Below is a small trained network, with its code and all its weights. Each question gives an input and a target symbol and asks what happens when units are switched off, that is, made to give their printed mean instead of their output.

import numpy as np


def w(rows, s, z=0):
    codes = np.array(rows[::2]) - 128.0
    scale = np.full(codes.shape[1], s)
    scale[-1] = z or s
    return codes * scale


def f(y):
    return y / 2 * (1 + np.tanh(0.7978845608 * (y + 0.044715 * y**3)))


def softmax(a):
    e = np.exp(a - a.max(-1, keepdims=True))
    return e / e.sum(-1, keepdims=True)


def log_softmax(a):
    a = a - a.max(-1, keepdims=True)
    return a - np.log(np.exp(a).sum(-1, keepdims=True))


def net(x, mask):
    ids = ['ΔΞΠΩαβγεημφ'.index(c) for c in x.split()]
    T = len(ids)
    res = E[ids] + P[:T]
    u = 0
    for l in range(2):
        q, k, v = (res @ M[l].T for M in (Q, K, V))
        z = softmax(np.where(np.tri(T) > 0, q @ k.T / 4**0.5, -1e9)) @ v
        res = res + np.where(mask[u], z, O[l][:, -1]) @ O[l][:, :-1]
        u += 1
        y = f(res @ A[l][:, :-1].T + A[l][:, -1])
        res = res + np.where(mask[u : u + 8], y, B[l][:, -1]) @ B[l][:, :-1]
        u += 8
    return log_softmax(res[-1] @ U[:, :-1].T + U[:, -1])


Q, K, V, O, A, B = {}, {}, {}, {}, {}, {}
E = w([
[121,196,143,105,168,95,166,91,232],'Δ',
[138,147,106,86,161,95,128,97,105],'Ξ',
[222,117,129,110,152,118,107,126,229],'Π',
[191,121,145,101,45,136,200,131,27],'Ω',
[206,92,135,149,35,115,156,138,97],'α',
[98,174,135,92,96,150,153,106,163],'β',
[210,159,91,168,117,95,221,135,162],'γ',
[78,130,247,178,44,119,169,128,192],'ε',
[104,148,193,172,108,40,58,62,117],'η',
[131,207,153,131,107,117,250,107,119],'μ',
[96,158,121,240,41,96,193,169,50],'φ',
],0.017)
P = w([
[146,71,122,144,77,109,99,44,136],'0',
[135,161,141,83,105,52,137,181,114],'1',
[108,85,155,163,190,148,138,93,95],'2',
[140,163,136,89,115,43,126,179,115],'3',
[113,142,165,200,253,194,94,107,102],'4',
[129,180,134,94,117,42,144,179,123],'5',
],0.015)
Q[0] = w([
[249,92,155,122,63,104,39,170,105],'0.h1',
[190,221,171,95,90,132,138,183,189],'0.h1',
[58,49,173,151,117,133,59,109,176],'0.h1',
[168,180,234,105,140,1,157,140,121],'0.h1',
],0.0091)
K[0] = w([
[255,122,176,167,113,157,80,126,121],'0.h1',
[219,96,136,93,140,173,207,34,183],'0.h1',
[59,79,210,122,179,119,58,179,194],'0.h1',
[134,103,155,120,15,48,135,6,186],'0.h1',
],0.0091)
V[0] = w([
[134,130,133,136,152,137,64,106,30],'0.h1',
[36,212,146,131,116,189,161,51,27],'0.h1',
[198,93,105,67,147,95,166,110,55],'0.h1',
[178,46,147,91,3,151,118,178,95],'0.h1',
],0.0063)
O[0] = w([
[11,87,123,110,117,71,179,129,164,4],'0.h1',
[200,62,150,155,131,44,117,86,107,150],'0.h1',
[103,123,188,167,219,104,109,176,213,142],'0.h1',
[71,190,53,186,154,103,147,89,120,199],'0.h1',
],0.011,0.0029)
A[0] = w([
[136,150,118,62,159,155,108,129,160,255],'0.n1',
[129,15,124,145,131,214,103,156,48,91],'0.n2',
[152,188,144,63,118,92,108,232,151,129],'0.n3',
[104,132,190,138,147,143,91,59,140,187],'0.n4',
[168,1,133,157,96,130,137,172,192,145],'0.n5',
[147,167,16,130,62,125,66,105,114,174],'0.n6',
[97,134,143,119,110,89,61,165,103,127],'0.n7',
[167,138,105,118,68,71,120,170,128,176],'0.n8',
],0.01,0.0041)
B[0] = w([
[47,76,155,209,13,119,144,104,129,189],'0.n1',
[14,111,100,37,146,155,124,44,161,142],'0.n2',
[121,82,226,74,110,110,185,224,113,255],'0.n3',
[132,63,43,143,104,186,133,154,118,216],'0.n4',
[53,205,63,135,173,82,136,83,136,155],'0.n5',
[140,180,173,125,144,90,185,97,255,191],'0.n6',
[114,123,161,89,112,144,229,201,191,151],'0.n7',
[100,140,218,59,187,123,151,80,124,229],'0.n8',
],0.009,0.0079)
Q[1] = w([
[193,54,226,187,146,83,97,102,162],'1.h1',
[92,165,153,113,117,128,190,2,164],'1.h1',
[85,199,132,58,186,83,105,197,62],'1.h1',
[150,81,44,227,114,97,14,94,117],'1.h1',
],0.0077)
K[1] = w([
[169,122,126,174,176,184,170,160,119],'1.h1',
[127,116,105,131,105,133,94,86,156],'1.h1',
[151,150,123,102,136,83,208,82,126],'1.h1',
[101,119,132,122,245,207,101,165,60],'1.h1',
],0.011)
V[1] = w([
[67,124,115,87,129,59,148,51,254],'1.h1',
[197,105,173,31,179,57,119,96,199],'1.h1',
[204,225,68,128,156,210,129,68,138],'1.h1',
[103,190,227,201,166,67,235,126,74],'1.h1',
],0.0069)
O[1] = w([
[76,193,29,144,77,203,24,96,120,252],'1.h1',
[102,87,90,119,60,106,110,77,2,137],'1.h1',
[191,118,48,153,15,72,193,128,159,151],'1.h1',
[41,66,106,17,178,247,175,124,160,176],'1.h1',
],0.0082,0.013)
A[1] = w([
[168,161,75,91,72,24,191,222,114,97],'1.n1',
[118,227,193,117,101,38,27,189,106,4],'1.n2',
[80,168,15,125,153,180,68,78,122,51],'1.n3',
[98,88,106,132,197,200,173,49,118,234],'1.n4',
[81,109,104,132,255,82,102,249,120,128],'1.n5',
[168,179,33,218,189,250,126,137,184,149],'1.n6',
[72,82,168,19,3,207,100,78,178,94],'1.n7',
[176,47,168,180,160,115,163,179,111,232],'1.n8',
],0.0066,0.0039)
B[1] = w([
[145,97,94,226,135,96,103,127,137,172],'1.n1',
[143,137,168,104,96,188,2,112,116,164],'1.n2',
[194,102,145,99,56,107,165,165,148,193],'1.n3',
[200,109,122,161,96,127,69,131,125,195],'1.n4',
[147,142,220,213,67,197,184,121,127,145],'1.n5',
[105,83,137,99,150,89,98,93,65,191],'1.n6',
[160,138,120,144,236,102,133,141,97,249],'1.n7',
[63,135,118,87,104,168,113,110,214,155],'1.n8',
],0.0096,0.019)
U = w([
[198,111,205,104,107,91,100,123,152,12],'Δ',
[143,132,165,161,179,136,129,85,111,51],'Ξ',
[136,161,113,155,146,170,90,142,160,97],'Π',
[96,87,179,109,76,192,153,67,208,202],'Ω',
[80,98,112,69,86,120,121,137,139,127],'α',
[127,71,95,209,166,106,61,2,92,253],'β',
[147,111,115,193,166,94,143,164,119,93],'γ',
[153,198,148,125,159,131,153,61,161,108],'ε',
[72,131,163,67,134,134,86,39,129,80],'η',
[104,73,211,92,136,20,163,87,116,108],'μ',
[174,121,113,95,172,140,96,134,154,59],'φ',
],0.0069,0.0061)

Each question gives the input, a string of symbols that net reads in full, and the target symbol t.
The units are the heads (4 rows each of Q, K, V and O) and the neurons (one row each of A and B). Each row of codes is followed by its name. A weight is (code - 128) times the scale printed after its matrix; where a second scale follows, it is the last column's (O, A, B and U).
mask holds one flag per unit, layer by layer, with each layer's heads first. A switched-off unit (its flag False) gives its mean, the last column of its rows in O or B, instead of its output. The means were averaged over made-up inputs and are rounded, as every weight is.
A unit's drop is (log p(t) with every unit on - log p(t) with that unit switched off) / (log p(t) with every unit on - log p(t) with every unit switched off).
The circuit of an input: a set's keep is (log p(t) with only the set's units on - log p(t) with every unit switched off) / (log p(t) with every unit on - log p(t) with every unit switched off). Starting from the 12 units with the biggest drops (on a tie, the unit counted first), units are removed one at a time, each time the one whose removal leaves the highest keep (on an exact tie, the one counted first), for as long as the keep stays at least 0.8.
units of the circuit, in order: the units of the circuit, biggest drop first
unit that matters most: the unit with the biggest drop
top k neurons: the k neurons with the biggest drops, biggest first
input Π Δ φ η μ ε, target Π: top 2 neurons	[0.n6; 0.n3]
input ε μ β μ, target ε: units of the circuit, in order	[0.h1; 0.n6]
input γ ε φ η η, target Ω: unit that matters most	1.h1
input α Ξ α γ μ β, target α: top 2 neurons	[1.n3; 0.n6]
input ε ε φ φ, target ε: units of the circuit, in order	[0.h1; 0.n6]
input Ω ε Ω, target Ω: units of the circuit, in order	[0.h1; 1.h1; 1.n5]
input β γ Ξ γ μ Δ, target β: units of the circuit, in order	[1.h1; 0.n6; 0.h1]
input β φ Ξ μ μ φ, target β: top 2 neurons	[0.n6; 1.n1]
input Π Ξ α γ β γ, target Π: units of the circuit, in order	[0.h1; 1.h1; 0.n1]
input ε γ ε Δ, target ε: units of the circuit, in order	[0.h1; 0.n6]
input φ φ ε Π μ Δ, target φ: top 4 neurons	[1.n7; 0.n6; 1.n3; 1.n4]
input Δ Ω Δ, target Ω: top 2 neurons	[0.n8; 0.n6]
input α φ ε, target β: top 4 neurons	[0.n2; 0.n5; 1.n3; 0.n3]
input Δ Π Δ Π, target Δ: top 3 neurons	[0.n8; 0.n3; 1.n2]
input Δ μ γ φ Δ μ, target Δ: top 3 neurons	[0.n1; 0.n3; 1.n2]
input Δ Π μ Ξ Π α, target Δ: unit that matters most	0.n8
input μ Ξ Ξ, target Ω: units of the circuit, in order	[1.h1; 1.n5; 0.h1]
input β μ ε, target β: units of the circuit, in order	[0.h1; 0.n3]
input Ω Δ α ε μ Π, target Ω: units of the circuit, in order	[0.h1; 1.n5; 1.h1]
input η Δ μ ε Δ η, target η: unit that matters most	1.h1
input Π α Π, target Ω: top 4 neurons	[0.n1; 0.n8; 0.n6; 1.n7]
input η Ω Ω Π, target η: top 2 neurons	[0.n4; 1.n2]
input μ μ η μ ε μ, target μ: units of the circuit, in order	[1.h1; 0.h1; 0.n8; 0.n6]
input φ μ μ, target Ω: top 4 neurons	[0.n8; 0.n3; 0.n6; 1.n7]
input μ μ Ω α α, target Ω: units of the circuit, in order	[1.h1; 1.n8]
input Ξ ε φ ε φ φ, target Ξ: top 3 neurons	[1.n7; 1.n5; 0.n3]
input μ Ω μ, target Ω: top 4 neurons	[0.n8; 1.n7; 1.n8; 0.n6]
